Each row is followed by its class.
[-368 -178   88 -146 -396  350  398  -16 -329   90  -52  105   94   46
 -133 -166  150  575  125  137  -46 -123   45 -479 -332  132 -228 -156
  162  222  585 -395   45    3  348]	Q84
[ 286  377 -165  -77  122  115  139   96   24  260 -405 -325 -644   -9
  415   80  -52   42   76  137  109    5  163  237   97  359  372   52
  298 -586 -258 -330 -264  199  -36]	Q180
[ 367  189 -398  127  474 -120 -221   -7  281   17 -360  268  -77 -256
  -62  224  -11  151   64   14 -195  389   79   40  123  289   -4  217
  -71  102  -72  -13  286 -472   80]	Q529
[  94  360 -146   99  200 -158  160 -306 -152 -234   94  123    1  330
 -101  -98  -23 -354   86 -214  341  531   48  367 -121  488 -442 -214
 -108    8 -273 -113   66 -401  176]	Q84
[ 152 -109 -140  258 -210  147 -258   21 -193 -159  -32  -67  -72 -169
  217  531 -306   15  -10 -210  219 -461  -38    2 -390 -313 -217   38
  119  -29  -22 -294 -193   25  202]	Q925
[ 152 -216 -104    8  267 -124  329  109  109  454 -504 -262   57   -2
  274  246  174   76   37   92 -108 -353 -358    0   28  452  139   21
   57 -346 -525 -511  -81  257 -142]	Q925
[ 173  279   38 -107 -101 -366   16  400  221   64  117  145  107  223
 -199  323  219   27   -4  -33  169  104 -297 -236  135 -157   56 -147
  -47   70  128 -264   60 -205  -29]	Q84
[ -58    6 -141  198 -288  -37  -57  -88 -212 -265   65  133  342 -421
 -188 -180 -139  193 -348  -37 -275 -117  144  232  331  313 -396  440
  219  200 -556   -3 -346 -497  413]	Q936
[  98  220  -13  126  436   55 -196  270 -117 -112   75  373 -105 -183
 -229   62  216  191 -221  113  219  199  110  158  -83  120 -195  159
  -79  133  144    3  191  220   40]	Q591
[ 429  409  -80  126  498   75  332 -102  -37  366 -274 -136 -369  -36
  414  347 -246 -204   33  -22   50  203   59  343 -142  424  356  395
  140 -294 -229 -381  -92  360 -175]	Q454
[  77  110 -204    6 -121    2 -250  162  180 -127  -42  244 -114   53
  150  434    9 -158 -332 -113  -96   50 -175    7 -207 -273   12 -314
 -235 -186  114  208  102 -132  167]	Q925
[-101   14  134   81 -514  181  -10  125 -266 -338   26 -222  -45  156
  298   54  219  512  415  -29  -90  -37   44 -121 -194  -64 -155  -56
  296  -29  160 -629 -257  -36  325]	Q202
[-334  159  -64  -42  -72 -209  272 -227  -44   -7  144 -268   81  274
  -63   56  -58  209  207 -176  179   87  257   22 -160  275  168 -251
  168   63  -44   55  238 -671  308]	Q936
[-314  127  172  -91 -335  373  161 -217  -81   55   89  335  -16  124
 -403  -48  678  185   87 -107   10  560   -3 -243  -85  365 -593 -477
  117  -23  481 -116 -154  280  273]	Q180
[   3   66   17  -71 -157   29  -36  200  170 -255   60  316  127 -180
 -238  243   47  127  -23   63  161   58 -184 -133  -59 -164 -485  118
  -27  221  185  -92  -91 -185  206]	Q591
[-252 -289  298  -34 -226 -115  -93  -70 -110 -137  511 -111  417 -181
  -85 -533 -270  -35  124 -107 -485 -201  232  181  395  259   23  318
  106  269 -385   89 -119 -899  163]	Q253
[ -67  164  -68  -43  106  445  -57  137 -103  -41  133  384 -223 -272
  136  159   18  466 -358   16  -29  140   -8  -51   -1  104 -227   19
 -465  233   89 -152   14  329  375]	Q84
[ 160 -557  -32  132  226   12 -189 -156   -7 -424  -11   43   63 -210
  218  164  106  171    3  182  -71 -643   70   11 -234 -242 -210  416
  167  -80 -267 -328   23  385  105]	Q591
[-118 -270  157  -11  390  160  114 -159   19  330  118  298  288   24
 -358   31  302   26 -514  -50   66   -9 -111  -67  -57  395 -528    8
  -27   59  -32  -95  -57  403   75]	Q529
[  20   94 -355   71   21   89  462   94  151   12 -706  104  -16 -110
  109  637  138  -29  218  246   48 -191 -233 -269 -368  187 -156   74
  381 -108  217 -414  -72  209  230]	Q753
[-130 -103 -111 -107 -112 -129  -26  -94 -131 -109  218 -171   18    1
 -122 -413 -267  -86 -127   -7 -452   16  273   21  495  189  392  253
  -25   38 -149  307   49 -501  147]	Q454
[  37   32 -335  218  102  249  -52 -424 -597   90   48 -149 -162 -125
   27  168 -193  -56   88 -377  -30 -218  248  174   26    0 -244  215
  -76   45 -213  -78  -28  429  267]	Q384
[-154   91  195  164  -66  294  182  164  -46  -13 -354 -168  -41   82
 -111  147  283  510 -111  134  -60  116   13 -220 -247  336  -84  -54
  443 -383  309   78  -43  680   86]	Q925
[ 191  218 -171  -20  -19 -142 -341  146  235  -15 -302 -113 -156  -43
  266  175  -21   24  184  330 -412   27    5  -66  -18 -358  327  310
 -141 -263  -73   88   87 -388  -25]	Q405
[-100 -218  271  -60 -125  279  -66   60  -45 -182  222  463  -60 -136
 -213 -175  326  400 -373   41  -50  -71  191 -180  -30  -21 -355   12
  243  165  201   -5 -132  174  335]	Q893
[ -70    3 -184 -145   18  321   27  392  233   88 -440  157  -62  -98
   94  609  -94  -40 -271  169 -384 -109 -251 -119 -133   21  347 -327
 -150 -455   27  -63   66   64  -95]	Q529
[ 295 -364  191   38 -454 -204 -106   94  145 -192 -115  114  116 -224
 -285  265  196   22  520  264   50 -357  -42  -87  -18 -786    3  -39
  489   67  164  -83  -58  119   37]	Q253
[-201 -133 -143  -46  262   26   35 -240  -91 -355  135 -184  168  193
   34 -244   64   52   58  128   13 -149  228 -207  -84  214   39 -347
 -214  -93  155 -119  193    8  -77]	Q893
[ 170  120  -45 -179  357  242  -23  128    3  418 -280  170 -433  104
   57 -346  244   63   33  114   20  278  227  209  356  368  111 -127
 -192  -68 -286 -314  -31  166 -124]	Q180
[-472 -346   38  -41  -84   86   -5 -337 -286  -90  269 -244  255  -25
 -122 -647  -75 -189 -200  159 -361 -155  166  -17  134  331    2  235
 -100  187 -131  541  108 -529  209]	Q925
[  14  649 -328  -51 -117  -35  119  -54   17  -79   97  -61 -170  228
 -283  344 -320 -397  135 -497  580  625   38  258  216  274  -53 -403
  -61  -64  -99  269  113 -492   56]	Q936
[-145 -123  -58 -127 -573  -45   40 -174  304 -338   35  -63 -119   32
  211  219  -90 -514  152 -171  166 -290  -99  278 -138 -108  -10 -156
  354 -202 -249   77 -126 -528  -90]	Q893
[  57  140 -245   -9  -67  137  115 -302  -64  -45 -179  109 -163  -40
 -205  -25  -87 -230  127 -160  153  241  160  182  -42  316 -150 -407
 -128  -92 -125  265  184 -184  184]	Q202
[-183 -242  107  -95 -597  332  102  133   64  379  -69  136   34   49
 -376  311   10  156  -97 -247   26   69  -90 -142  268   49 -264 -387
  111 -145 -105   74 -237   27  258]	Q384
[-548 -313  320 -176 -422   96  -69  -37   36  132  560  129  204 -180
 -387 -420 -115   45 -175  -75 -176 -160  181  -95  199 -124  -83  111
 -218  430  368  455  -41  -86   66]	Q753
[ 185  105  143  121  199   11  122  -69 -342  319   -2 -155 -500  113
   32 -237 -133 -163  270 -265  314   44  203  522  -21  477   14  129
  173 -111 -203 -187    8  250  -71]	Q454
[-274  488   20 -136 -222  294  275  102 -183  -99  -63   57 -240   64
 -168  111   77  330   10   47   92  282  253 -255 -298 -198  225 -195
  257  -45  659  169   74  220   27]	Q893
[  96  175 -394  216  119 -193  427 -154  -57 -312 -461 -314   78  124
  379  712   40 -145  470  -58  547 -394 -190  135 -563  -77  -90 -240
  454 -221 -225 -221  200  244  219]	Q753
[-290 -110 -143 -147   17  292  243 -208 -387  -92  192 -134 -165  -24
   91 -173   54  267  111   55 -111    5   93 -271  -75   44  286 -426
 -194  -48  370   95  321   29   16]	Q253
[-186  -48 -192   11 -261  298  243 -169 -414 -216 -122 -375   74   88
  279  280  140  236  326  -42 -138  -20  171 -313 -492   16  151 -370
  122 -286  424 -278  -65   38  513]	Q180
[ 420 -472 -203  274  157  154 -155  -50  -82   56 -393  -47 -239 -548
  198  274 -162   53  285 -307  -84 -473  -71   63  -54  -84  -93  256
  137  -92 -213  -75   22  316 -200]	Q84
[   7  -51   -9   52 -157 -192 -322  -36   12 -517  378  -16  115 -120
  122  433  -41  -25  -18 -213   75 -370   78  116 -201 -656  117  -93
  273  130   61  -86 -107    0   72]	Q384
[-107  201 -113   -6 -358   -9  101 -221 -337 -311  193 -341  -53  -76
 -139 -308   36  162  -90   52  -25 -153  423  273  423  288 -169  343
  380 -115 -334  -86 -421   30  465]	Q405
[ -48    3   -5   -3   42  346  226 -169   -7  204  -39  -29 -379  -47
   77   71   11   98 -175   -6   96   93  231  274   19  586  121   82
  254 -291  -33 -252 -117  494  -45]	Q529
[ 343  389 -121  292   54   81  234  149 -142   15 -286   80 -335   58
  356  310   74   66  132 -203  290  135   37  646  -70  312 -355  128
  248 -304 -201 -665 -296  727  -19]	Q893
[-205 -173    3  -93 -147  -57  177  -56 -532 -168  380 -203   48  -92
 -365 -599  -19  -57   14  -10  -53 -253  364  198  518   68    5  579
  178  295 -217  410   69 -196  285]	Q405
[-247 -346   19 -245  -80  179   98   91  401  -98    3  235   89  -12
  132  268  -15  185 -292  240 -196 -158 -109 -230 -144   56    3 -225
 -239  -39  -73  -31   68 -473  289]	Q925
[ 195  189  -43  -23 -225   59 -183  432  209 -101  -58  192 -201  -55
  -64  117  -72   98    1   56  163  230   80  166  258  -67  -39   12
 -233 -174 -200  216   54 -124  132]	Q925
[ 141   70 -131  189  167   13  171 -149 -160 -430 -392 -578  -44  256
  340  -88  146 -146  568  388  -90   77  195  -21 -333   67  252 -165
   65 -476  254  -77   61  277 -111]	Q84
[ 474  367 -153  -41  490  -51   47  -97  -39  506   55  -24 -690 -143
  142   83 -251 -291 -241 -355  275   63   49  353  241  221  228  219
  -30 -147 -134   11  -40  497 -206]	Q84
[ 348  266 -191   24   26   19  188  -96 -230  282 -258 -153 -583  -16
   87   24 -217  -88  151 -275  363   13   -7  329   42  247  117   21
  160 -238 -163 -195    6  533  -88]	Q253
[-175  -81   57 -144  172  132  -40 -360   37  -58  390  320 -125    7
 -178  -73  -53 -144  228 -165  247  268  335  123  -44  154  -19 -440
 -133  155   67   73  259 -208   90]	Q893
[  21 -145  -41  -65 -226 -239   12  117  131 -279  -62  242  142  -55
  -23  135  251  272  160  213 -293 -217 -311  -43   86  -85 -263   49
  179  -72 -190 -346  121 -274  115]	Q202
[-452  173   79  -85 -212  -75  324  -74 -181 -187  284 -216  -55  326
 -211 -424  422  210 -113  215  -28   44  229  171  396  310 -158  149
   73   65 -193  132  -52 -169  205]	Q454
[ 469  608 -276  -18  314 -129  -24 -307   -8  489 -180 -165 -611  128
   71 -308   30  -68   76 -132  309  516  244  304  298  557  114  -16
 -162 -238 -245 -140    9  221 -105]	Q925
[ 424  378 -340  162  391 -187 -402  197   56  -73 -168  338  151 -287
  120  643 -191  -40 -275 -161 -197   38 -114  116 -241 -128  -77  137
  154  -64   76 -326  -21 -309  186]	Q893
[ -29  319 -165  112 -337 -217   42  -31 -207 -220   70  -30   25  271
  -94  184   75  -19  297 -282  233  169  136  254  -58 -109  -39 -409
  220   88  -52 -205   24 -421  226]	Q253
[ 131    5 -235   86  502  -63 -301   32  226   14 -130  405  130  -45
 -137   86   48  120   79  -47 -310  457  330    7   96  125  -34 -208
 -157   36   65   88  277 -528  159]	Q753
[-259  325 -278  -55 -224   34  184 -100 -162 -466  105  -85 -156  244
   65  223  -15 -213 -159  -27  -25   27  -25  -69 -236  -42  136 -387
  136 -294  310  152  107 -175   42]	Q753
[ 116 -109   -4   26    2  -98 -281 -319  148 -131  106  -26  -54  -97
  -23  102  105 -268  118  135   67  -59  -66  106  -37 -216  -23  -59
   76   -8 -136  -75  -57 -201 -237]	Q753
[ 122 -433   52  104   77  -75 -293 -127   39 -260  233  -98   21 -370
  142  381 -211 -318  357   28 -123 -331  -28  186  -48 -423  208  166
   50   -4 -167   -7  -11 -281 -144]	Q893
[  39  166 -218   41   56   17  270  -18 -126  -13 -124 -164   12   16
  162  307 -188 -219  150 -387  186  109 -128  159 -104  274   72  -97
   32 -112 -270   84  107 -121   57]	Q384
[  33 -217  -49    9   -9  183 -118 -607  157  -64   35  188  203 -185
  -94 -121  -31  225 -174   78   48  -60  355 -145  -68  236 -481  159
 -148  379 -276 -384 -313 -200  479]	Q893
[ 592 -516   47  217 -114   76 -567  131   40 -244  -82  227  -19 -409
  368  304    3  118 -127 -145 -308 -529   18  -65 -347 -466 -247  304
   97 -215   34 -518 -429  444  235]	Q925
[-221  164   -1  -51   25  277  176    1 -105 -244   56  143  -18   50
  187  -40  244  529   93   94 -147  283   93 -414 -382  -20  -21 -346
 -108   26  704  -46  223   52   99]	Q180
[  85  415  -78   94 -389  -32 -397  -15 -115 -331  189 -307 -318   28
 -236 -131   90  -73  428    3  300  394  407  153  298 -406  322 -270
  -90  -80  219  430   42    3 -202]	Q893
[ 365 -343  -17  163 -262  241 -369 -211 -311 -378   59 -187 -224 -478
  197  186 -100  229   77 -265  169 -727  175  188 -250 -496 -359  333
  208  -85 -212 -329 -386  690  251]	Q529
[ 115  107 -121  215   90  281  153 -163 -394  -57  -19  298  -41 -193
    8  -77 -231  -46   48 -403  136  547  168  374 -251  475 -347   27
 -152  181   33  108  105   71  419]	Q202
[-274   20 -191  -95 -438  190  245  -93 -469  -83 -126 -211   47  -61
 -179  260  184  229  317  113  -61 -309   40 -324  -86 -460   84  -77
  526   17  329 -182  -75  256  267]	Q529
[ 460 -230 -232  323   64   14  -44  -63 -370   12 -321   52  -16 -241
 -246  332   22   16  434 -344  160 -193  105   68 -100 -120 -412   40
  154   87  -66 -224  -28  275  255]	Q384
[ 306 -420 -234  207  148  239 -214 -271 -181  -11 -108 -169   49 -454
  345  393 -453  -41 -167 -131 -308 -626  -44   46  -77  -67  -53  276
 -210 -211 -560 -237 -188  121  162]	Q253
[ 282  641 -234  135   69 -127  312    8   37  228 -517   26 -225  148
 -219  -59  117  231  162   77  301  476  251  161  130  339  103   86
  340  -79  -30  -77  155  236 -192]	Q753
[-328 -262  148 -188 -347  -38 -156  144   32 -596  391 -232  129   40
  119 -382   55  120 -447  380 -630 -287  328   98  375   50  306  517
  197 -124 -404   -4 -375 -737  191]	Q384
[ -18   86   49 -220   10  402  371   89  157  545 -353   55  -64   33
 -219  297  339 -180 -118   39  190  274 -361 -355  118  389  -67 -364
   43 -258 -116  164  -69   69  -26]	Q180
[-367 -505   93   31 -160   54  161   93 -377 -338  280 -310  245 -120
    5 -317  -15  308 -100   86 -278 -370  320   55  208  360  -72  668
  351   70 -161 -226 -339 -259  465]	Q893
[-285 -370  -34  -18 -306  576   80 -181 -430  183  108  384  -75  -57
 -597   -6  272  172   59 -380  -44   51  474   -9  240    1 -730 -240
  205  111  336  -31 -244  491  568]	Q84
[-278  303 -304 -129 -362  441  537   28 -525   75 -225 -223 -324   31
 -163  -87  404  369  395  178  185  202  463 -238  266 -158   90  -83
  321  -90  362  188  -35  399  350]	Q84
[ 234 -367  -59  139 -200  227 -612  120   -5 -176  181  252 -159 -425
  178  301 -453   20 -319 -407 -128 -603  148  106   44 -336  -94   50
  -71  -35 -295 -112 -245  128  236]	Q591
[-176  -81  -63 -121 -113  218 -196 -135 -121  -76  291  104 -291 -279
 -286  187   -3   19 -157   -1   14 -129  159 -101   56 -525  232 -108
  126   54  203  524  192 -222  -97]	Q253
[  -8   -6  -39   73  -64   96   -1  154  -38 -517  -35  -83 -279 -130
  389 -106  -68   -4 -129  126 -365  -38   36  178   72  177   89  400
   54 -241 -322 -133 -354 -105   -3]	Q529
[ 343  272 -362  107   44   14 -244   55  131  110 -338   -5 -136 -292
  204  389   -1  104   14 -150 -295  237  132   23  -50   35  166   61
  -39 -225  -53   64  -45 -434  187]	Q384
[ 360 -337    3  159 -233  125 -236  121  106 -382 -160  -10   12 -322
  270  463 -109  -77  293   81 -118 -200  -14  163 -122 -118  140   11
  200 -138 -139 -324 -187   52  244]	Q384
[-576 -309 -207 -294 -235  312  291 -253   20   66 -262   17    8  211
  -15  156   -1  222  120  201 -367 -161  -86 -476  -63   96    0 -544
   -1 -173 -216 -205   76 -767  187]	Q253
